Below are the code and all the weights of a small trained network. Each question names an input and a class and asks about switching units off, where a switched-off unit gives its printed mean instead of its output.

import numpy as np


def w(rows, s, z=0):
    codes = np.array(rows[::2]) - 128.0
    scale = np.full(codes.shape[1], s)
    scale[-1] = z or s
    return codes * scale


def f(y):
    return np.maximum(y, 0)


def log_softmax(a):
    a = a - a.max(-1, keepdims=True)
    return a - np.log(np.exp(a).sum(-1, keepdims=True))


def net(x, mask):
    res = np.array(x, float).reshape(1, 6) / 4 @ E
    y = f(res @ A[0][:, :-1].T + A[0][:, -1])
    res = res + np.where(mask, y, B[0][:, -1]) @ B[0][:, :-1]
    return log_softmax(res[-1] @ U[:, :-1].T + U[:, -1])


A, B = {}, {}
E = w([
[128,128,128],'x0',
[127,128,130],'x1',
[127,128,129],'x2',
[240,2,110],'x3',
[108,121,5],'x4',
[249,186,101],'x5',
],0.0082)
A[0] = w([
[73,124,140,128],'neuron 0',
[95,205,88,11],'neuron 1',
[113,60,141,108],'neuron 2',
[140,85,249,60],'neuron 3',
[143,144,125,255],'neuron 4',
[167,111,126,64],'neuron 5',
[101,203,128,36],'neuron 6',
[67,153,144,88],'neuron 7',
[59,76,166,233],'neuron 8',
[96,170,95,130],'neuron 9',
[186,180,105,167],'neuron 10',
[178,134,121,138],'neuron 11',
[138,103,118,53],'neuron 12',
[115,143,205,61],'neuron 13',
[135,57,135,52],'neuron 14',
[75,180,121,83],'neuron 15',
[178,138,100,30],'neuron 16',
[115,131,96,62],'neuron 17',
[52,86,127,197],'neuron 18',
[148,144,125,222],'neuron 19',
[149,135,107,167],'neuron 20',
[161,98,150,87],'neuron 21',
[162,181,142,212],'neuron 22',
[136,109,127,5],'neuron 23',
[90,125,67,77],'neuron 24',
[124,67,117,62],'neuron 25',
[106,73,133,140],'neuron 26',
[118,122,45,125],'neuron 27',
[159,144,240,191],'neuron 28',
[151,89,143,23],'neuron 29',
[76,180,139,45],'neuron 30',
[148,172,107,149],'neuron 31',
[117,97,132,109],'neuron 32',
[88,103,67,120],'neuron 33',
[199,138,112,95],'neuron 34',
[148,70,115,49],'neuron 35',
[111,153,130,8],'neuron 36',
[145,75,87,56],'neuron 37',
[145,136,195,40],'neuron 38',
[144,111,130,39],'neuron 39',
],0.017,0.005)
B[0] = w([
[105,92,76,192],'neuron 0',
[116,181,163,196],'neuron 1',
[94,171,149,187],'neuron 2',
[149,203,59,222],'neuron 3',
[108,18,167,182],'neuron 4',
[83,230,158,162],'neuron 5',
[181,210,191,190],'neuron 6',
[141,128,130,201],'neuron 7',
[81,123,126,246],'neuron 8',
[137,117,147,194],'neuron 9',
[33,168,151,196],'neuron 10',
[55,129,132,177],'neuron 11',
[132,240,207,144],'neuron 12',
[169,147,102,178],'neuron 13',
[146,144,165,182],'neuron 14',
[179,117,147,207],'neuron 15',
[98,177,125,160],'neuron 16',
[238,200,98,146],'neuron 17',
[36,142,136,231],'neuron 18',
[36,93,109,172],'neuron 19',
[94,133,94,162],'neuron 20',
[105,196,175,171],'neuron 21',
[30,63,154,189],'neuron 22',
[192,198,207,132],'neuron 23',
[149,152,98,182],'neuron 24',
[111,192,160,171],'neuron 25',
[40,134,140,183],'neuron 26',
[194,217,38,198],'neuron 27',
[131,151,10,232],'neuron 28',
[188,166,189,159],'neuron 29',
[161,171,234,198],'neuron 30',
[33,98,106,170],'neuron 31',
[58,110,152,153],'neuron 32',
[156,143,82,193],'neuron 33',
[51,127,155,188],'neuron 34',
[141,195,197,177],'neuron 35',
[157,162,170,141],'neuron 36',
[154,186,165,180],'neuron 37',
[174,235,3,164],'neuron 38',
[141,135,164,138],'neuron 39',
],0.006,0.011)
U = w([
[187,199,214,54],'0',
[66,145,127,1],'1',
[187,187,50,58],'2',
[132,145,132,253],'3',
[131,146,132,233],'4',
[134,145,135,228],'5',
[170,97,145,123],'6',
[252,56,162,30],'7',
],0.014,0.0089)

Each question gives the input, the list of numbers given to net, and the class t.
The units are the neurons (one row each of A and B). Each row of codes is followed by its name. A weight is (code - 128) times the scale printed after its matrix; where a second scale follows, it is the last column's (A, B and U).
mask holds one flag per neuron, in row order. A switched-off neuron (its flag False) gives its mean, the last column of its row in B, instead of its output. The means were averaged over made-up inputs and are rounded, as every weight is.
A unit's drop is (log p(t) with every unit on - log p(t) with that unit switched off) / (log p(t) with every unit on - log p(t) with every unit switched off).
The circuit of an input: a set's keep is (log p(t) with only the set's units on - log p(t) with every unit switched off) / (log p(t) with every unit on - log p(t) with every unit switched off). Starting from the 12 units with the biggest drops (on a tie, the unit counted first), units are removed one at a time, each time the one whose removal leaves the highest keep (on an exact tie, the one counted first), for as long as the keep stays at least 0.8.
units of the circuit, in order: the units of the circuit, biggest drop first
unit that matters most: the unit with the biggest drop
top k neurons: the k neurons with the biggest drops, biggest first
drop when u is switched off: that unit's drop, to one decimal
input [6,4,-5,-8,1,6], class 0: units of the circuit, in order	(neuron 6)
input [-1,1,5,8,8,-2], class 0: units of the circuit, in order	(neuron 35; neuron 37; neuron 12)
input [2,3,3,-6,2,-1], class 0: units of the circuit, in order	(neuron 30; neuron 6)
input [-5,3,-1,-1,-6,-5], class 2: units of the circuit, in order	(neuron 3; neuron 28; neuron 38)
input [8,8,-8,-4,7,8], class 1: units of the circuit, in order	(neuron 10; neuron 31)
input [4,3,-1,3,-7,0], class 2: units of the circuit, in order	(neuron 28; neuron 3)
input [-2,1,-3,-8,6,3], class 0: units of the circuit, in order	(neuron 6; neuron 30)
input [8,4,7,8,4,-8], class 0: top 2 neurons	(neuron 35; neuron 37)
input [6,1,4,-6,-3,7], class 1: top 4 neurons	(neuron 22; neuron 31; neuron 10; neuron 19)
input [-6,-7,7,-7,-2,8], class 1: top 3 neurons	(neuron 22; neuron 31; neuron 10)
input [-1,-3,-1,-1,-3,5], class 1: top 2 neurons	(neuron 22; neuron 10)
input [8,5,-5,-1,-8,5], class 2: top 3 neurons	(neuron 28; neuron 38; neuron 3)
input [-5,-6,-2,-8,4,6], class 0: top 3 neurons	(neuron 6; neuron 30; neuron 1)
input [7,-4,0,0,-7,8], class 1: unit that matters most	neuron 22
input [0,-5,5,5,3,-3], class 0: drop when neuron 0 is switched off	0.1
input [-8,-8,-1,3,7,8], class 1: drop when neuron 34 is switched off	0.2
input [-1,-1,-2,4,-6,-2], class 2: drop when neuron 28 is switched off	0.3
